Below is a small trained network, with its code and all its weights. Each question gives an input and a class and asks what happens when units are switched off, that is, made to give their printed mean instead of their output.

import numpy as np


def w(rows, s, z=0):
    codes = np.array(rows[::2]) - 128.0
    scale = np.full(codes.shape[1], s)
    scale[-1] = z or s
    return codes * scale


def f(y):
    return y / 2 * (1 + np.tanh(0.7978845608 * (y + 0.044715 * y**3)))


def log_softmax(a):
    a = a - a.max(-1, keepdims=True)
    return a - np.log(np.exp(a).sum(-1, keepdims=True))


def net(x, mask):
    res = np.array(x, float).reshape(1, 5) / 4 @ E
    y = f(res @ A[0][:, :-1].T + A[0][:, -1])
    res = res + np.where(mask, y, B[0][:, -1]) @ B[0][:, :-1]
    return log_softmax(res[-1] @ U[:, :-1].T + U[:, -1])


A, B = {}, {}
E = w([
[154,186,152,158,114,158],'x0',
[147,112,110,172,97,134],'x1',
[188,128,122,162,83,69],'x2',
[73,70,120,162,176,9],'x3',
[160,76,161,31,177,128],'x4',
],0.012)
A[0] = w([
[56,146,146,162,195,169,121],'neuron 1',
[208,132,122,160,56,104,193],'neuron 2',
[200,113,158,159,170,99,83],'neuron 3',
[126,135,115,122,147,91,129],'neuron 4',
[115,121,150,129,114,126,53],'neuron 5',
[152,142,155,84,183,17,196],'neuron 6',
[168,150,119,104,172,60,126],'neuron 7',
[80,162,124,94,126,69,131],'neuron 8',
[113,50,135,168,184,101,140],'neuron 9',
[111,155,126,27,122,131,168],'neuron 10',
[160,107,139,67,151,174,109],'neuron 11',
[66,122,118,103,134,33,103],'neuron 12',
[73,58,113,107,140,6,113],'neuron 13',
[83,131,132,117,161,165,252],'neuron 14',
[150,117,113,148,48,127,94],'neuron 15',
[168,94,133,104,167,175,117],'neuron 16',
],0.018,0.0041)
B[0] = w([
[53,212,160,146,146,158,177],'neuron 1',
[194,183,81,157,130,56,193],'neuron 2',
[113,160,209,199,130,45,149],'neuron 3',
[96,113,125,98,75,124,152],'neuron 4',
[112,118,127,134,105,125,123],'neuron 5',
[138,177,191,5,98,54,210],'neuron 6',
[129,173,185,96,97,87,165],'neuron 7',
[112,135,100,58,27,188,165],'neuron 8',
[90,76,85,141,212,67,201],'neuron 9',
[212,98,95,37,162,212,190],'neuron 10',
[180,13,156,157,107,186,192],'neuron 11',
[57,55,68,95,10,152,210],'neuron 12',
[5,33,101,143,184,82,253],'neuron 13',
[122,173,193,150,186,186,180],'neuron 14',
[184,154,40,99,171,101,165],'neuron 15',
[160,25,138,160,83,162,174],'neuron 16',
],0.023,0.021)
U = w([
[191,212,39,209,137,125,225],'0',
[2,64,117,78,153,99,188],'1',
[98,92,198,36,135,158,19],'2',
[60,212,159,143,190,239,107],'3',
[99,155,76,162,32,133,1],'4',
[208,67,196,123,156,224,177],'5',
[159,174,193,103,86,27,117],'6',
],0.0071,0.0035)

Each question gives the input, the list of numbers given to net, and the class t.
The units are the neurons (one row each of A and B). Each row of codes is followed by its name. A weight is (code - 128) times the scale printed after its matrix; where a second scale follows, it is the last column's (A, B and U).
mask holds one flag per neuron, in row order. A switched-off neuron (its flag False) gives its mean, the last column of its row in B, instead of its output. The means were averaged over made-up inputs and are rounded, as every weight is.
A unit's drop is (log p(t) with every unit on - log p(t) with that unit switched off) / (log p(t) with every unit on - log p(t) with every unit switched off).
The circuit of an input: a set's keep is (log p(t) with only the set's units on - log p(t) with every unit switched off) / (log p(t) with every unit on - log p(t) with every unit switched off). Starting from the 12 units with the biggest drops (on a tie, the unit counted first), units are removed one at a time, each time the one whose removal leaves the highest keep (on an exact tie, the one counted first), for as long as the keep stays at least 0.8.
circuit, biggest first: the units of the circuit, biggest drop first
most important unit: the unit with the biggest drop
k most important neurons: the k neurons with the biggest drops, biggest first
drop of u: that unit's drop, to one decimal
input [6,-4,3,4,4], class 6: 3 most important neurons : [neuron 6; neuron 7; neuron 3]
input [-4,8,0,-1,5], class 5: circuit, biggest first : [neuron 13; neuron 12]
input [4,8,8,-1,6], class 0: circuit, biggest first : [neuron 2]
input [1,-7,2,0,-5], class 4: 2 most important neurons : [neuron 13; neuron 6]
input [1,-8,-7,3,-3], class 3: circuit, biggest first : [neuron 1; neuron 14]
input [6,-4,2,3,6], class 2: 2 most important neurons : [neuron 2; neuron 10]
input [6,-7,2,4,-7], class 4: circuit, biggest first : [neuron 13; neuron 9]
input [-2,-2,-6,1,8], class 5: 3 most important neurons : [neuron 11; neuron 10; neuron 16]
input [5,1,7,-4,8], class 5: 2 most important neurons : [neuron 11; neuron 16]
input [2,-4,-2,3,8], class 2: 2 most important neurons : [neuron 6; neuron 10]
input [-2,3,6,1,5], class 6: drop of neuron 6 : 0.3
input [0,-3,5,-3,2], class 6: drop of neuron 2 : 0.1
input [3,2,-2,-8,-4], class 0: drop of neuron 7 : 0.0
input [5,1,6,5,-3], class 6: most important unit : neuron 2
